What can hang from each mark:
V: H M R
N: R Z
Z: H M P R
H: N V
R: H N
G: C
D: C G M P
P: C N Z
M: N V Z
C: D H N

Each row is shifted at random along 5 fixed directions that mean nothing.
Known rows, with every way that one mark hangs from another:
M{N V{R} Z{H P{C{D}}}}: [ 2.37 -0.26  0.06 -1.76  2.24  2.74  1.51 -1.42  0.22 -7.83  1.22 -0.40
  1.93 -2.03  1.41  0.53 -0.75  2.72 -1.67  1.01  1.44  1.55  2.29  2.82
 -6.27 -1.21 -2.96  1.22  1.21  0.67  4.06  2.06  1.70  1.11  0.79 -1.18
 -2.45 -0.46 -2.00  1.58  1.97 -2.64]
P{C{D H} N Z{R}}: [-0.41 -0.52  0.31  1.03 -1.43 -1.36 -1.36  2.04  0.74  4.05 -0.53  1.15
 -3.72  0.30  0.24  1.10  1.89  4.72  2.71 -0.57  0.56 -0.51  1.04  0.58
  2.00  0.51 -1.43 -3.04  1.87 -0.11 -1.38  1.58  0.17  0.72  1.24  0.51
  0.48 -2.09  1.84  1.82 -0.38 -1.08]
N{R{H{V}} Z{M P}}: [-0.78 -2.40  1.79 -0.90  1.81  0.77 -2.89 -0.35  2.54 -4.87 -1.16  6.61
 -0.67  2.51  1.04 -2.60 -0.68  2.34  1.33 -5.44 -2.99  1.27  4.45 -1.74
 -3.32 -0.83 -1.98  0.51  1.31  3.25  2.51  1.92  1.20  1.62  0.07 -0.03
  2.98 -2.45  1.86 -5.39  0.66 -0.21]
D{C G M}: [-0.05  3.19 -2.52  2.26 -2.80  2.24  3.09  2.99 -3.74  3.15  1.26 -7.05
 -0.14 -2.10 -0.05  2.15  0.32 -2.22  0.21  6.30  4.60 -1.54 -6.79  1.45
  4.19 -1.46  1.34 -0.22 -1.95 -3.65 -1.67 -0.14 -2.09 -1.10  1.16 -1.04
 -3.13  1.18 -1.95  2.80 -0.62  0.42]
V{H{N{Z{P}}} M R}: [ 1.32  2.93 -2.10  2.17 -3.49  2.45  2.87 -2.32 -1.28 -4.28  0.08 -4.22
  0.48  2.62  2.68  0.58  2.17  5.10  0.04  0.66  2.61  1.00  1.31 -2.46
 -1.62  0.28 -3.43  1.74  0.43 -2.18  2.11  0.32  0.56  0.90  3.35 -2.75
  0.38 -0.47 -0.36 -2.01  1.41 -0.51]
M{N{R} V Z{H P}}: [-1.20 -1.13  0.99  0.69  0.34  1.74 -0.86 -0.50  0.33 -0.42 -1.63  0.96
  1.54  0.48  1.15 -2.32 -0.26  4.45  2.22 -3.26 -1.34 -0.42  2.85 -2.22
 -1.11 -0.46 -0.87  1.14 -0.81  2.12  1.39  2.42 -0.42  0.25 -0.43  0.76
  1.40 -4.34  0.76 -3.17  0.28  1.10]
R{H{N{Z} V}}: [-0.97  0.74 -0.93  2.64 -1.89  1.66 -0.19  0.78  0.64 -1.68  0.27  1.62
  0.71 -1.12  0.62  1.08 -1.05  2.32  2.94  1.54 -0.76 -1.34 -0.87  0.10
  0.76 -0.89  0.09 -0.14 -0.21 -1.43  1.79  1.75 -1.17  0.40  0.81 -0.73
  0.65 -1.83  0.26 -2.37 -2.07 -0.84]
H{N{Z{R}} V{M}}: [ 0.37  3.51 -2.61  2.89 -2.47  2.19  2.80 -2.40  0.15 -5.26  0.40 -2.68
  1.51  2.89  1.74  1.28  2.15  3.42 -0.71  1.79  0.61  1.00  0.76 -1.68
  0.59  1.54 -2.80  1.74  0.56 -2.92  2.66 -0.35  1.48  1.09  2.39 -3.33
  0.84 -0.80 -0.62 -0.97 -0.26 -1.90]
Z{H{V} M{N} P{C{D}} R}: [-2.57 -1.52  0.81  0.86  0.83  0.58 -1.29  1.07  1.78  0.75 -0.94  4.06
  0.08  2.08  0.27 -2.38  0.11  1.33  1.77 -4.10 -2.91 -0.51  1.04 -1.51
  0.97 -1.08 -0.08 -0.27 -0.77  1.58  1.36  1.14  0.28  0.46 -0.80  0.08
  2.57 -3.51  2.74 -3.63 -1.40 -0.52]
G{C{D N{R Z{H}}}}: [-2.47 -0.10  1.26  0.75  1.10  1.66  0.42 -0.26  0.01  1.36  0.85 -0.56
  0.77 -1.29  0.16  0.41  0.08  1.20  0.23  0.91  0.81  0.26  0.40 -0.80
  0.61 -0.45  1.22  1.26 -0.74  1.08 -0.52  1.14 -0.33  0.11  0.26  1.02
 -1.98 -0.22 -0.40  2.78  0.27  0.75]
N{Z{H{V} P R}}: [-1.28  0.51 -0.90  2.19 -1.00  3.43  1.22  0.35  0.24 -1.62  0.46  0.73
  0.32  0.10  1.04 -1.00 -1.38  2.35  0.65  0.74 -0.44 -1.34 -0.78  0.24
 -0.64 -1.35  1.79  1.17 -0.67 -0.68  2.09  1.09 -1.09  0.24  0.32 -0.69
  0.41 -1.50 -0.01 -3.79 -1.78 -0.30]
P{C N Z{R}}: [ 0.43  0.87 -0.55  1.93 -2.66 -0.90  0.34  1.50 -0.35  2.57 -0.33 -1.61
 -4.30  1.80  1.11  1.10  2.56  5.50  2.03 -0.37  1.84 -0.13  1.26 -0.63
  2.22  0.83 -1.82 -1.58  1.46 -1.15 -1.58  0.45  0.70  0.75  2.47 -0.87
  0.58 -1.94  0.96  0.60  0.30 -1.65]
G{C{H N{R}}}: [-0.38 -0.07  1.10 -0.27  0.97  0.42  0.38 -0.55  0.17 -2.60  0.83 -1.58
 -1.03 -0.06  0.47  1.41  2.20  1.62  0.14 -0.31  1.06  2.54  2.49 -0.99
  0.80  1.04 -2.69 -0.46  1.54  1.08 -0.50  1.54  2.05  1.21  1.80  0.12
 -0.99 -0.45 -1.07  3.60  2.00 -0.33]
D{C{N{R{H}}} P}: [ 0.15 -0.76  2.11 -0.61  3.79 -1.83  1.29 -2.47  2.70 -0.47  1.52  1.25
  1.72 -3.67 -1.60  1.06 -1.71 -0.53 -0.43  0.64 -1.44  0.49  2.90  1.38
 -1.18  0.10  2.23  0.16 -1.82  0.62  0.12 -0.71  1.81 -0.75 -2.53  0.83
 -2.36 -0.06 -0.53  4.27 -0.56 -3.60]
H{N{R Z{P}} V}: [-0.84  1.02 -0.48  2.15 -0.44  1.82  1.50 -2.01  1.63 -3.28  0.10  0.79
  0.25  1.52  1.20 -0.15  1.27  3.15  0.30 -0.31 -1.00  0.61  2.67 -1.78
 -0.70  0.35 -0.30  1.57  0.31 -0.45  2.25  0.28  1.09  1.09  1.07 -1.09
  0.97 -1.50 -0.21 -2.09 -0.53 -2.08]
G{C{D{M P{N{R Z}}} H}}: [-2.68 -2.36  3.61 -4.14  5.94  4.39  0.69 -0.08 -1.27 -0.93  1.44 -0.03
  1.84 -3.55  0.32 -2.75 -1.70 -1.47 -2.11  0.21  3.27  1.01 -0.47  0.90
 -4.07 -3.15  2.24  3.27 -2.02  4.83 -1.50  1.52 -0.55 -0.83 -1.80  2.17
 -5.20  2.52 -0.37  2.89  3.04  1.78]
P{C N{R}}: [-3.84  0.25  2.01  2.27  1.66 -0.77  1.44 -2.54  1.84  9.19  1.02  0.78
  3.60 -3.85 -1.50  0.11 -2.91  2.65  0.57  2.11 -1.09 -3.21  1.25 -0.64
  2.55  0.12  7.05  3.27 -5.18 -0.19 -2.09 -2.90 -1.51 -2.42 -3.34  1.59
 -2.67 -1.03  2.18  2.88 -3.69 -1.50]
C{D{G M{Z{H}} P} N}: [-1.08 -2.53  1.32 -2.21  1.93 -0.25 -2.32  2.75  0.01  2.93 -1.67  2.02
 -0.97 -1.72 -0.64 -1.72  0.47 -1.54  2.35 -1.50  0.50 -0.54 -1.20  0.71
 -0.01 -2.29 -0.31 -2.43 -0.26  2.52 -0.79  2.72 -1.12 -0.53 -2.04  2.06
 -0.04 -0.97  1.20 -0.20  0.79  1.06]
C{D{G P{Z}} H}: [ 0.56  0.16 -0.97  1.93 -2.67 -3.40 -0.92  1.42  1.11  6.62 -1.39  0.03
 -2.42  0.19 -1.61  1.49  1.35  0.50  2.62  0.23 -1.96 -1.58 -0.82  0.26
  4.12  1.70  1.04 -4.88  1.10 -1.90 -1.62  0.73 -0.78 -0.06 -0.56  1.49
  1.68 -1.67  0.84  2.02 -2.03  0.44]
Z{H M P{C N}}: [-0.83  0.38 -0.97  3.17 -1.60 -0.21  0.26  1.75  1.84  2.23  0.67  2.05
 -1.71  0.25 -0.33  0.91 -0.67  1.62  2.32 -0.22 -1.74 -1.76 -0.72  0.98
  1.30 -0.55  1.74 -1.60 -0.34 -1.80  1.36  0.24 -0.08  0.20  0.15 -1.02
  1.14 -2.68  1.36 -1.00 -3.24 -3.13]
M{N V{H} Z{P R}}: [ 2.54  0.47 -0.47  0.78 -0.41 -0.76  0.58 -2.80  1.70 -4.39 -0.86 -0.51
  1.46  1.70  0.84  0.12  0.89  4.52  0.38 -2.61 -2.28  1.37  4.76 -1.22
 -1.89  2.06 -3.93 -0.21  1.06 -0.26  2.76  1.07  2.41  1.10  0.51 -1.13
  2.08 -3.84 -0.36 -0.60  0.63 -1.55]
G{C{D{P} N{R{H{V}}}}}: [-2.07 -3.21  1.52 -0.87  1.31  2.17 -2.95  5.24 -1.32 -0.14 -0.20  3.63
 -2.67 -4.54  0.48 -0.34 -0.41 -1.59  4.45  0.24  2.44 -0.82 -2.42  2.10
  0.22 -4.95 -0.01 -2.61  0.63  2.67  0.37  4.22 -2.28 -0.01  0.11  2.08
 -1.45  0.08  0.39 -2.30  0.10  0.46]
P{N{Z{H}}}: [-2.27  0.54  1.22  1.01  1.02  0.90  1.60 -2.93  1.31  3.14  0.45 -0.67
  2.64  0.03 -0.12 -1.10 -1.40  3.65 -0.67 -0.27 -1.06 -0.91  2.08 -1.91
 -0.22  1.22  3.10  3.32 -2.75  0.54 -1.04 -1.02 -0.07 -0.84 -1.37  0.38
 -0.91 -1.42  0.92  1.25 -0.78  0.05]
C{D{G P{Z}} H{V} N{R}}: [-0.38  0.72  0.13 -1.25  3.08  3.08  2.90 -1.91  0.41 -2.35  2.06 -1.45
  2.17 -4.74 -0.23  1.25 -1.23  0.72 -2.38  5.43  2.54  0.29 -0.14  3.26
 -2.25 -0.86  2.16  1.36 -0.66 -0.36  1.60  0.38  0.21 -0.32 -1.09  0.19
 -4.76  2.59 -1.51  4.71  0.01 -2.04]
R{H{V} N{Z}}: [-4.30 -2.58  2.99  0.55  1.71  0.79 -2.96  0.10  1.97  3.89 -1.09  6.53
  3.32 -2.90 -0.46 -2.78 -4.33  2.22  4.36 -2.39 -3.23 -3.18  0.90 -1.83
  0.35 -2.36  4.06  2.24 -3.95  3.06 -0.50  1.35 -2.97 -1.53 -3.45  2.22
  0.97 -2.70  3.33 -5.08 -2.77  1.66]
D{G M{N{R Z}} P{C{H}}}: [ 1.31 -1.34  1.85 -2.04  2.95 -1.85 -0.61 -0.25  1.73  0.48 -0.20  1.48
  0.29 -1.58 -0.99  0.19 -0.04 -0.01  0.49 -0.84 -0.50  0.74  2.45  1.21
 -1.28 -0.29 -0.86 -1.18  0.01  1.65 -0.57  0.84  1.58  0.16 -1.73  0.86
 -1.23 -1.24  0.17  3.25  1.06 -2.03]
H{V{M{Z} R{N}}}: [-0.71 -0.24  0.31 -0.02  0.12 -0.22 -0.59 -2.30  0.96 -1.53 -1.54  1.75
  3.04  0.74  0.61 -1.51  0.13  2.49  1.13 -2.04 -1.25 -0.31  2.48 -2.19
  0.00  0.31 -1.54  1.25 -1.30  0.66  1.29 -0.24  0.23 -0.55 -1.15 -0.66
  1.86 -1.51  2.04 -3.70 -0.46  0.11]
P{C N{R Z{H{V{M}}}}}: [-1.53 -0.35  0.80  0.25  1.32  3.74  0.20  0.85 -0.04 -1.29  1.47  2.01
  0.94 -3.16  1.25  0.15 -2.11  3.46  0.95  2.41  2.59 -1.08 -0.08  2.21
 -2.85 -2.90  0.94  2.28 -0.84  0.77  1.66  1.26 -1.01  0.03  0.39 -0.49
 -2.92 -0.17  0.53 -0.46 -0.54 -2.25]
M{N{R} Z{H{V} P{C{D}}}}: [-2.12 -1.03  1.52  1.05  1.33  1.07  0.00 -1.15  1.76  2.53 -0.39  2.16
  2.24 -0.65  0.04 -1.39 -1.03  3.38  1.38 -1.55 -2.14 -1.28  2.17 -1.18
 -1.08 -0.66  1.89  1.40 -1.76  1.50  0.88  1.09 -0.55 -0.15 -1.51  1.32
 -0.05 -3.24  1.15 -0.39 -1.16 -0.25]
V{H{N} M{Z{P}} R}: [ 0.76 -2.14  0.56  0.39 -0.01 -2.79 -2.03 -2.30  3.95 -0.49 -1.60  5.76
  2.49 -0.82 -0.39 -0.54 -0.63  2.69  3.31 -3.30 -4.19 -1.26  4.17  0.09
 -2.25 -0.40 -1.61 -2.06 -0.34  0.30  3.40  0.70  0.42 -0.20 -2.33  0.01
  3.22 -3.70  3.10 -4.19 -2.23 -2.38]
D{C G M{N}}: [ 0.51 -4.49  2.45 -3.72  2.63 -2.99 -4.88  4.37  0.87  1.25 -2.11  4.79
 -1.92 -1.33 -1.06 -1.29  1.18 -3.39  3.83 -4.16 -0.96  0.56  0.27  1.43
  0.28 -2.66 -4.13 -4.54  1.11  3.75 -0.93  3.24  0.47  0.33 -1.75  1.93
  1.61 -2.61  1.76 -1.17  1.78 -0.31]
G{C{D{M{V} P} H}}: [ 0.12 -1.32  0.45 -0.18  1.59 -1.73 -1.45  1.52  1.36  1.25  0.25  2.59
  0.87 -3.70 -1.96  1.32 -1.10 -3.42  1.54  0.97 -1.61 -0.82 -1.48  3.08
  1.42 -0.52  0.79 -3.50  0.15  0.02  0.40  1.26 -0.12 -0.67 -2.35  1.30
 -0.88 -0.40  0.29  2.87 -2.05 -1.02]
G{C{D N{Z{H{V} P}}}}: [-1.62  0.63 -0.41  1.99 -0.43  2.51  1.25  1.32 -0.30  0.76  1.24 -0.88
 -0.42 -1.71  0.23  1.09  0.08  0.04  0.90  2.45  1.11 -0.66 -2.05  0.71
  0.79 -1.37  1.61 -0.14 -0.21 -0.62  0.58  1.59 -0.92  0.14  0.74  0.34
 -1.82  0.14 -0.97  1.56 -1.01 -0.35]
N{R{H} Z}: [ 1.33  3.42 -2.68  4.25 -5.45  1.41  0.65  0.98 -1.64 -3.43  0.03 -3.36
 -2.95  2.95  2.21  2.98  1.92  5.50  1.98  1.77  1.88  0.85  0.28 -1.84
  1.94  1.52 -3.43 -0.59  2.78 -3.21  1.10  1.81  0.11  2.09  5.22 -2.36
  1.24 -1.73 -1.74 -0.60  0.36  0.30]
M{V Z{P R}}: [ 1.05 -2.45  0.56 -0.90  2.48 -0.61 -1.62 -0.67  2.99 -3.20 -0.41  5.60
  1.89 -2.73 -0.74 -0.80 -2.59 -0.06  0.76 -1.27 -3.45 -0.92  2.32  3.22
 -3.14 -1.05  0.28 -1.29  0.11  0.98  3.83  0.94  0.50 -0.13 -2.92  0.31
  1.10 -2.14  0.70 -2.90 -2.11 -2.51]
P{C{N} Z{H}}: [-0.32  2.98 -0.37  2.02 -2.34  0.90  3.08 -1.31 -1.17  2.13  0.41 -6.09
 -2.12  4.16  1.51  0.40  3.18  6.00 -1.00 -0.32  2.42  1.41  1.57 -3.75
  1.61  2.72 -1.42  1.67  0.41 -1.01 -2.86 -0.23  1.41  0.92  3.21 -0.91
 -0.60 -0.91 -0.43  4.00  2.31  0.51]

Rows:
[-0.47  0.55  1.90 -2.58  3.24  3.17  1.82 -4.26  0.31 -7.08  0.80 -1.07
  2.84  2.89  1.85 -2.35 -0.18  3.17 -3.62 -2.49  0.79  3.17  4.03 -3.08
 -5.16  0.83 -2.16  5.83 -0.67  2.93  0.53 -0.16  2.48  0.93  0.73 -1.38
 -1.14  0.90 -0.60  0.40  4.07  0.38] | R{N{Z{H{V{M}}}}}
[ 0.72  0.41 -1.05  1.89 -3.72  0.84 -2.27  1.93 -1.16 -0.76 -1.86  0.49
 -1.02  1.82  2.08  0.22  1.60  4.70  4.49 -1.73  1.24 -0.29  0.56 -1.85
  0.11 -1.05 -4.91 -1.46  1.65 -0.17  1.57  3.08 -1.08  1.11  2.69 -0.97
  2.39 -3.19  1.41 -3.97  0.58  1.03] | V{H M{N{R Z}}}
[ 1.77  2.19 -2.21  2.55 -1.35  1.49  1.77 -0.78  1.34 -6.30  2.07  0.00
  0.12 -1.94  0.78  4.21  0.03  2.44  0.24  4.93  0.78  0.42  0.54  3.24
 -1.86 -0.09 -1.35 -0.30  2.02 -3.34  4.34  0.82  1.13  1.52  2.20 -2.70
 -1.39 -0.30 -2.33  1.73 -1.46 -4.75] | H{N{R Z}}
[-0.55  1.93  0.12  0.09  2.01  2.61  3.23 -2.68 -0.87 -0.48  1.26 -4.51
  6.63 -4.03 -0.29  0.44 -1.79  1.26 -1.40  4.08  1.69 -0.65 -1.05  0.95
 -0.18  0.09  0.78  2.90 -3.75 -0.75  0.37 -0.01 -0.22 -1.76 -2.08 -0.47
 -4.06 -0.73 -0.89  4.66 -0.33 -0.13] | D{C{H} M{N V{R} Z}}
[-2.63  2.75 -0.73  3.81 -1.54  1.68  3.30  0.70 -2.20  6.06  0.49 -5.17
  1.42 -2.52 -0.26  0.08 -0.92  1.00  1.94  3.62  2.59 -2.77 -3.80 -1.51
  5.36 -0.85  4.61  1.53 -4.90 -2.33 -2.68 -0.95 -2.29 -2.58 -1.12 -0.01
 -2.56 -0.83  0.35  1.17 -2.41  0.07] | D{C M P{N{R{H{V}}}}}
[-2.76  1.06 -0.01  1.65  0.49  1.88  0.69 -1.03  0.50  4.10 -0.31 -0.21
  3.19 -2.58 -0.37 -0.44 -0.96  1.86  0.96  2.17 -0.04 -1.82 -0.88 -0.41
  1.61 -0.28  2.64  0.97 -2.45 -0.16  0.37  0.89 -1.72 -1.36 -2.11  0.90
 -1.40 -0.87  1.36  1.60 -2.30  0.98] | C{D{M{V{R}}} H N{Z{P}}}
[-1.30  1.51 -0.62  0.48  1.79  3.07  2.36 -2.85  1.21 -7.39  1.86  0.17
  4.54 -0.16  0.64 -0.07 -2.28  1.63 -2.34  1.52 -0.83  0.70  0.69  0.47
 -1.00  0.40  0.09  3.83 -1.87 -0.96  3.43 -0.95  1.51  0.07 -0.47 -3.00
 -0.59 -0.51 -0.06 -0.93 -1.26 -2.20] | Z{H{V} M R{N}}
[ 0.16  3.30 -1.55  3.40 -2.94  0.82  2.43 -1.75 -0.45 -0.21  0.46 -4.20
 -0.96  2.02  1.34  2.05  1.84  5.58 -0.03  1.90  1.62  0.57  1.89 -2.16
  1.74  2.38 -0.75  1.54  0.45 -2.51 -0.03 -0.58  0.93  0.76  2.88 -1.88
 -0.28 -1.16 -1.01  1.77  0.03 -1.13] | P{N{R Z}}
[-0.60  1.91 -1.95  3.34 -2.51  0.80  1.76  0.70  0.10  1.78  0.26 -1.40
 -1.67  1.48  0.37  0.50  0.63  1.43  1.05  0.63  0.00 -1.22 -1.25 -0.75
  1.97  0.04  1.64 -0.21 -0.75 -2.39  0.81 -0.69 -0.28 -0.13  0.87 -1.63
  0.85 -1.19  0.56 -1.53 -2.17 -1.60] | Z{M P{N}}
[-2.43 -2.31  1.88 -1.73  2.36  2.85 -1.41  0.05  0.46 -1.17 -0.90  3.50
  1.86 -0.85  0.75 -3.36 -1.21  1.40  1.47 -2.60 -0.57 -0.54  0.78 -0.84
 -1.89 -2.23  0.04  1.31 -1.35  3.38  0.80  1.94 -1.02 -0.39 -1.73  1.01
  0.51 -1.19  2.13 -4.32  0.24  1.50] | C{H{V{M{Z{P R{N}}}}}}
[-1.07  1.78 -0.73  1.71 -0.36  2.41  1.74 -0.01 -0.87  2.58  1.33 -1.19
  2.97 -3.24  0.24  1.03 -2.58  2.61 -0.03  4.49  2.11 -2.51 -2.52  2.01
 -0.27 -1.41  2.85  2.05 -2.49 -1.81  0.79 -0.32 -2.06 -1.19 -0.56 -0.67
 -3.47  0.36  0.67  2.27 -2.09 -0.67] | P{C{D} Z{M{N V{R{H}}}}}
[ 0.70  0.91 -1.33  3.03 -2.06 -2.31  0.71  1.06  1.04  3.18  0.72 -0.55
 -1.17 -1.30 -1.50  2.92  0.05 -0.82  1.51  2.21 -1.42 -1.47 -1.72  1.88
  3.05  1.00  1.89 -3.52  0.53 -2.98 -0.11  0.06 -0.18 -0.21 -0.21  0.20
 -0.23 -0.84 -0.61  3.25 -2.85 -1.62] | G{C{D{P{Z{H}}}}}
[-0.35 -0.58 -0.34  1.14 -2.16 -1.33 -2.33  1.70  0.44  2.31 -2.48  1.62
 -2.75  2.93  0.77 -1.35  2.09  4.17  3.42 -3.88 -0.68 -0.53  1.67 -2.01
  2.21  0.90 -2.61 -2.19  1.15  0.51 -0.53  1.29  0.14  0.37  0.70 -0.41
  3.50 -3.53  2.80 -3.50 -0.26  0.17] | P{N Z{M{V}}}
[-0.61 -1.76  0.70  0.37 -0.44 -0.99 -2.78  2.81  0.81 -0.27 -0.72  2.57
 -3.05  0.41  0.16  0.92  2.13  0.65  3.15 -2.11 -0.67  0.95  0.86  0.02
  1.55 -0.50 -3.12 -3.57  2.66  1.29  0.22  3.28  0.60  1.45  1.39  0.82
  1.56 -2.14  0.37  0.19  0.49  0.01] | G{C{D N{Z{H R}}}}
[ 0.36  3.54 -3.93  5.64 -4.89  2.51  3.35  0.42 -1.61  1.93  0.55 -4.34
  1.20 -3.52  0.73  2.59 -1.23  3.80  2.35  6.34  2.04 -3.83 -3.30  1.85
  2.67 -0.66  3.02 -0.14 -1.90 -5.37  2.48 -0.02 -2.78 -1.38  0.68 -1.73
 -1.27 -1.49 -1.12 -1.60 -4.47 -1.68] | M{V{R} Z{P{N}}}
[ 0.75  2.49 -2.39  2.92 -3.37 -0.10 -0.05  1.26 -0.24 -1.66  0.23 -2.12
 -2.66  0.12  0.67  4.39  3.23  3.20  2.01  3.18  1.54  1.25 -0.11  0.53
  3.20  1.73 -3.86 -3.40  3.58 -2.96  1.56  2.34  0.83  1.78  3.60 -1.30
  0.28 -0.91 -1.21  3.79 -0.46 -1.26] | C{D H N{R}}
[ 3.32  1.36 -1.18 -1.77  1.25  1.63  3.95 -2.44 -0.31 -6.70  1.62 -3.67
  1.22 -1.02  0.68  0.94 -0.29  0.99 -3.41  3.11  2.55  1.37  0.89  2.73
 -4.15  0.00 -1.19  1.13  0.39 -1.58  2.19 -0.55  2.04  0.35  0.41 -2.18
 -2.92  1.89 -2.28  2.17  1.88 -3.03] | D{G P{Z{H{V{M{N} R}}}}}
[-0.16 -2.05  0.58 -0.74  1.48 -0.32 -2.37 -0.10  2.31 -2.44 -0.40  5.63
  2.66 -2.27 -0.35 -0.22 -2.32  0.55  2.19 -0.72 -2.32 -1.26  0.91  2.33
 -2.43 -1.75 -0.89 -0.95 -0.43  0.73  3.21  1.38 -0.40 -0.21 -2.22 -0.37
  0.93 -1.99  1.97 -2.92 -1.82 -1.60] | V{M{Z{R{H{N}}}}}
[-2.37 -0.15  0.32  0.97  0.69  1.95  0.91  1.69 -1.20  4.51  0.79 -1.37
  1.81 -4.12 -1.03  0.08 -1.70 -1.85  1.19  3.17  1.16 -2.36 -4.30  1.63
  2.37 -1.92  4.03 -0.51 -2.63 -0.20 -1.30  1.00 -2.59 -1.77 -2.08  1.61
 -2.93  0.15  0.01  2.22 -2.02  1.63] | G{C{D{M{Z{R}} P} H}}
[ 2.01  2.63 -1.77  1.62 -0.13  0.09  2.91 -2.47  1.53 -4.79  1.14 -2.30
  2.30  1.09  0.12  1.93  0.44  2.19 -1.67  1.61 -1.06  1.01  1.37  0.85
 -0.62  2.11 -2.26  0.44  0.25 -2.70  2.69 -0.38  2.77  0.67  0.27 -2.83
 -0.27 -2.06 -1.11  3.05 -0.76 -3.43] | D{M{N Z{H{V} P{C} R}}}
[ 1.07 -0.45  0.66 -0.04 -0.22 -3.89 -0.85 -0.64  2.57  3.39 -0.39  1.49
 -1.67  2.30 -1.13  0.92  1.19  1.83 -0.32 -2.02 -2.58  0.51  2.62 -0.04
  0.48  2.57 -0.94 -2.33  1.74 -0.27 -1.31 -0.38  1.81  1.02 -0.03  0.69
  1.28 -1.52  1.02  3.84  0.15 -1.19] | P{C{D{G}} Z{H}}
[-2.10 -3.59  3.18 -3.58  4.48  1.95 -1.94 -1.20  0.94  0.25 -1.16  4.67
  4.14 -2.34  0.35 -4.71 -2.99  1.87  0.47 -3.39 -0.60 -1.14  2.27  0.04
 -4.35 -2.71  1.02  2.73 -2.84  4.71  0.78  0.99 -1.21 -1.35 -3.69  1.57
 -0.58 -1.29  3.27 -3.89  0.58  1.36] | P{Z{M{N V{H R}}}}
[ 0.81  2.52 -1.66  0.63 -1.23  1.96  2.90  1.40 -3.09 -0.67  1.25 -6.83
  0.28 -0.92  0.48  2.12  1.35 -1.30 -0.82  4.40  4.20  0.52 -3.62  0.64
  2.24 -0.52 -1.24  0.54 -0.63 -2.14 -0.92  0.34 -0.04 -0.11  1.73 -1.48
 -3.09  0.91 -2.38  3.80  1.36  0.17] | D{G{C} M{N}}
